Small tables with named rows and columns. After each table, cells are looked up by row and column.

Gopupor
columns: Rif, Dese, Bof
Fegemud: [0.0, 0.4, 0.2]
Dumidot: [-0.1, -0.7, -0.4]
Ruvobo: [-0.2, -0.4, 0.1]
Megati: [-0.6, 0.2, 0.0]
Lev: [-0.2, 0.3, 0.0]
Lesuki: [0.3, 0.0, 0.3]
Vatudib: [-0.2, 0.1, 0.0]
Teselo: [0.2, -0.7, 0.2]
Fugetad: [0.3, 0.1, -0.4]
Bon: [0.1, -0.5, 0.7]

Ruvobo, Dese -> -0.4
Vatudib, Bof -> 0.0
Lesuki, Rif -> 0.3
Lev, Rif -> -0.2
Teselo, Rif -> 0.2
Lesuki, Bof -> 0.3
Megati, Bof -> 0.0
Dumidot, Dese -> -0.7
Lev, Bof -> 0.0
Fugetad, Dese -> 0.1
Dumidot, Bof -> -0.4
Bon, Rif -> 0.1
Dumidot, Rif -> -0.1
Fugetad, Rif -> 0.3
Bon, Bof -> 0.7
Fegemud, Bof -> 0.2
Megati, Dese -> 0.2
Teselo, Dese -> -0.7
Fegemud, Rif -> 0.0
Fegemud, Dese -> 0.4
Which row has the largest Bof? Bon

Zud.csv
,Gogoto,Kir
Reka,7.1,-4.4
Gonaviv,-4.8,-0.5
Badu,2.5,-2.6
Rimal,-7.1,0.1
Lenodif,-5.4,0.1
Tuf,-4.1,-0.5
Fev,2.6,-2.6
Zupokel,-9.5,1.1
Tur,-9.6,1.2
Siles,-3.4,-1.0
Govebe,-3.4,-0.7
Rigo,-7.9,0.6
Lud,-6.5,0.0
Kav,2.8,-2.7

Siles, Gogoto: -3.4
Govebe, Kir: -0.7
Tuf, Gogoto: -4.1
Govebe, Gogoto: -3.4
Badu, Kir: -2.6
Reka, Kir: -4.4
Lud, Kir: 0.0
Zupokel, Kir: 1.1
Lud, Gogoto: -6.5
Rigo, Gogoto: -7.9
Rimal, Gogoto: -7.1
Tur, Kir: 1.2
Gonaviv, Kir: -0.5
Badu, Gogoto: 2.5
Siles, Kir: -1.0

Nel:
	Salasun	Gozer	Mar	Gon	Vob	Zuk	Sud
Vuguka	94	103	65	137	110	98	78
Kigepi	94	103	170	83	129	103	103
Tumevu	97	82	149	125	111	83	81
Zus	98	101	95	127	111	42	47
Nid	65	118	148	210	120	33	33
Tenole	121	129	57	234	111	51	41
Nim	89	63	185	137	66	212	165

What is the Gon of Nim in Nel?
137
What is the Vob of Kigepi in Nel?
129
What is the Zuk of Kigepi in Nel?
103
What is the Vob of Nid in Nel?
120
What is the Salasun of Kigepi in Nel?
94
What is the Zuk of Tumevu in Nel?
83
What is the Vob of Tenole in Nel?
111
What is the Mar of Tenole in Nel?
57
What is the Zuk of Nim in Nel?
212
What is the Gozer of Kigepi in Nel?
103
What is the Vob of Tumevu in Nel?
111
What is the Gozer of Vuguka in Nel?
103
What is the Salasun of Zus in Nel?
98
What is the Gozer of Tenole in Nel?
129
What is the Sud of Nid in Nel?
33
What is the Gozer of Tumevu in Nel?
82

Zoz =
	Nal	Rin	Mag	Ter
Rut	-8.3	-48.6	-74.3	-16.7
Pesisig	-1.2	-62.0	-70.4	-20.4
Dafomo	-69.4	-77.1	-89.1	-86.3
Loname	55.4	-29.2	-63.5	-2.4
Ruzo	-46.6	-53.1	-32.2	-45.0

Ter of Dafomo = -86.3
Nal of Ruzo = -46.6
Ter of Rut = -16.7
Nal of Rut = -8.3
Rin of Dafomo = -77.1
Ter of Loname = -2.4
Mag of Loname = -63.5
Nal of Dafomo = -69.4
Mag of Rut = -74.3
Rin of Pesisig = -62.0
Rin of Rut = -48.6
Nal of Pesisig = -1.2
Ter of Ruzo = -45.0
Rin of Loname = -29.2
Mag of Dafomo = -89.1
Rin of Ruzo = -53.1
Ter of Pesisig = -20.4

Mosun =
cols = Nefig, Pivik, Risad, Fepela, Doduki
Vup: [-17.929, -18.827, 52.237, -51.879, -78.781]
Ninasi: [-22.403, -20.798, -68.765, 5.818, 15.870]
Lolupof: [-6.207, -22.160, -53.743, 20.060, 29.969]
Lav: [-18.926, -14.198, 40.498, -59.833, -76.191]
Sas: [-10.737, -20.437, -38.554, 39.154, 36.932]
Zap: [-68.624, -4.066, -79.216, -13.744, -16.468]
Bida: [-57.035, 3.564, -49.655, -17.255, -25.128]

Pivik of Zap is -4.066
Fepela of Vup is -51.879
Pivik of Sas is -20.437
Nefig of Bida is -57.035
Doduki of Bida is -25.128
Fepela of Lolupof is 20.060
Nefig of Ninasi is -22.403
Doduki of Zap is -16.468
Pivik of Vup is -18.827
Doduki of Lolupof is 29.969
Fepela of Sas is 39.154
Risad of Sas is -38.554
Pivik of Bida is 3.564
Nefig of Zap is -68.624
Nefig of Lolupof is -6.207
Risad of Zap is -79.216
Doduki of Lav is -76.191
Doduki of Vup is -78.781
Risad of Lolupof is -53.743
Fepela of Lav is -59.833
Row with the largest Risad: Vup

Table Levato
,Porasu,Vup,Ruk,Netan,Bigu,Dipek,Zodevo,Refe,Bil
Ranari,30.1,-48.8,-58.4,3.8,46.3,-55.1,52.8,-54.3,14.9
Vofun,-33.2,32.5,5.4,23.5,-28.2,28.5,-19.0,26.7,21.7
Dofo,-31.5,90.0,20.1,97.1,-74.7,74.6,-52.7,80.7,90.9
Tiri,-9.2,1.7,-12.7,6.2,-15.6,3.0,-11.5,-0.2,1.5
Luza,-47.2,27.6,-19.1,31.7,-32.0,31.5,-12.5,16.8,21.9
Tokal,29.4,-19.4,-5.7,-9.7,7.9,-21.4,4.3,-14.3,-9.9
Femumak,-64.1,25.9,-39.8,40.5,-50.6,42.6,-24.3,12.5,20.4
Lig,-15.3,39.0,-1.0,50.2,-31.4,26.6,-20.0,32.1,51.8
Derofi,2.4,-20.2,-25.4,-6.1,-1.1,-13.7,0.1,-20.7,-10.2
Nur,-21.2,62.4,8.4,70.9,-36.3,46.0,-20.3,52.2,67.4
Vabib,-27.3,76.6,7.5,89.4,-48.9,58.7,-28.7,64.1,86.2

Bigu of Ranari = 46.3
Porasu of Vabib = -27.3
Dipek of Ranari = -55.1
Porasu of Lig = -15.3
Zodevo of Ranari = 52.8
Zodevo of Nur = -20.3
Dipek of Tiri = 3.0
Dipek of Tokal = -21.4
Bigu of Vabib = -48.9
Bigu of Femumak = -50.6
Bigu of Nur = -36.3
Row with the largest Netan: Dofo

Pokita.csv
,Kimoti,Vip,Ligi,Nafa,Bov,Lar,Ril,Rit
Bet,99,139,144,158,118,99,122,104
Dazek,87,121,87,78,170,72,99,194
Zem,107,136,111,120,134,116,161,171
Mig,137,33,130,91,131,182,113,79
Dad,110,142,149,154,113,123,110,174
Sonezu,129,30,236,74,200,165,13,194
Tum,96,132,167,151,131,93,109,169
Piralil,134,141,97,80,111,177,93,86
Faduguk,87,29,156,79,200,72,132,75
Fal,128,48,94,118,151,164,110,72
Zot,108,50,208,159,162,119,62,193
Rigipo,119,136,123,153,112,143,146,135
Dumib,119,129,113,145,117,144,136,166

Bov of Dumib = 117
Bov of Zem = 134
Ligi of Zem = 111
Bov of Mig = 131
Vip of Rigipo = 136
Vip of Zot = 50
Which row has the largest Ligi? Sonezu

Fad =
fields: Giv, Fis, Gimula, Gan
Veb: [-39.369, -60.083, -20.585, -32.399]
Sodev: [50.056, 76.054, 47.035, 48.156]
Rerege: [-84.378, -74.042, -44.060, -42.946]
Zenof: [-74.414, -55.509, -37.494, -83.830]
Nituti: [84.794, 25.897, -9.219, 15.199]
Davo: [-44.027, -99.467, -54.736, -59.852]
Zusim: [3.831, -4.100, -26.371, 16.137]
Gul: [43.512, 34.095, 16.989, 84.943]
Fanaviz: [-16.956, -8.132, -28.583, -80.077]
Lis: [-31.814, -9.799, 7.060, -9.612]
Genipe: [10.424, 9.632, -29.311, 12.774]
Zop: [-13.766, 4.847, 5.521, -30.477]
Liseluv: [-4.936, 37.891, 7.346, 20.206]
Pud: [-8.012, -8.445, -11.627, -33.460]

Gimula of Davo = -54.736
Fis of Zop = 4.847
Fis of Lis = -9.799
Giv of Rerege = -84.378
Giv of Nituti = 84.794
Gan of Pud = -33.460
Gan of Sodev = 48.156
Giv of Fanaviz = -16.956
Gimula of Genipe = -29.311
Giv of Zenof = -74.414
Giv of Zop = -13.766
Fis of Veb = -60.083
Gan of Liseluv = 20.206
Which row has the largest Gan? Gul

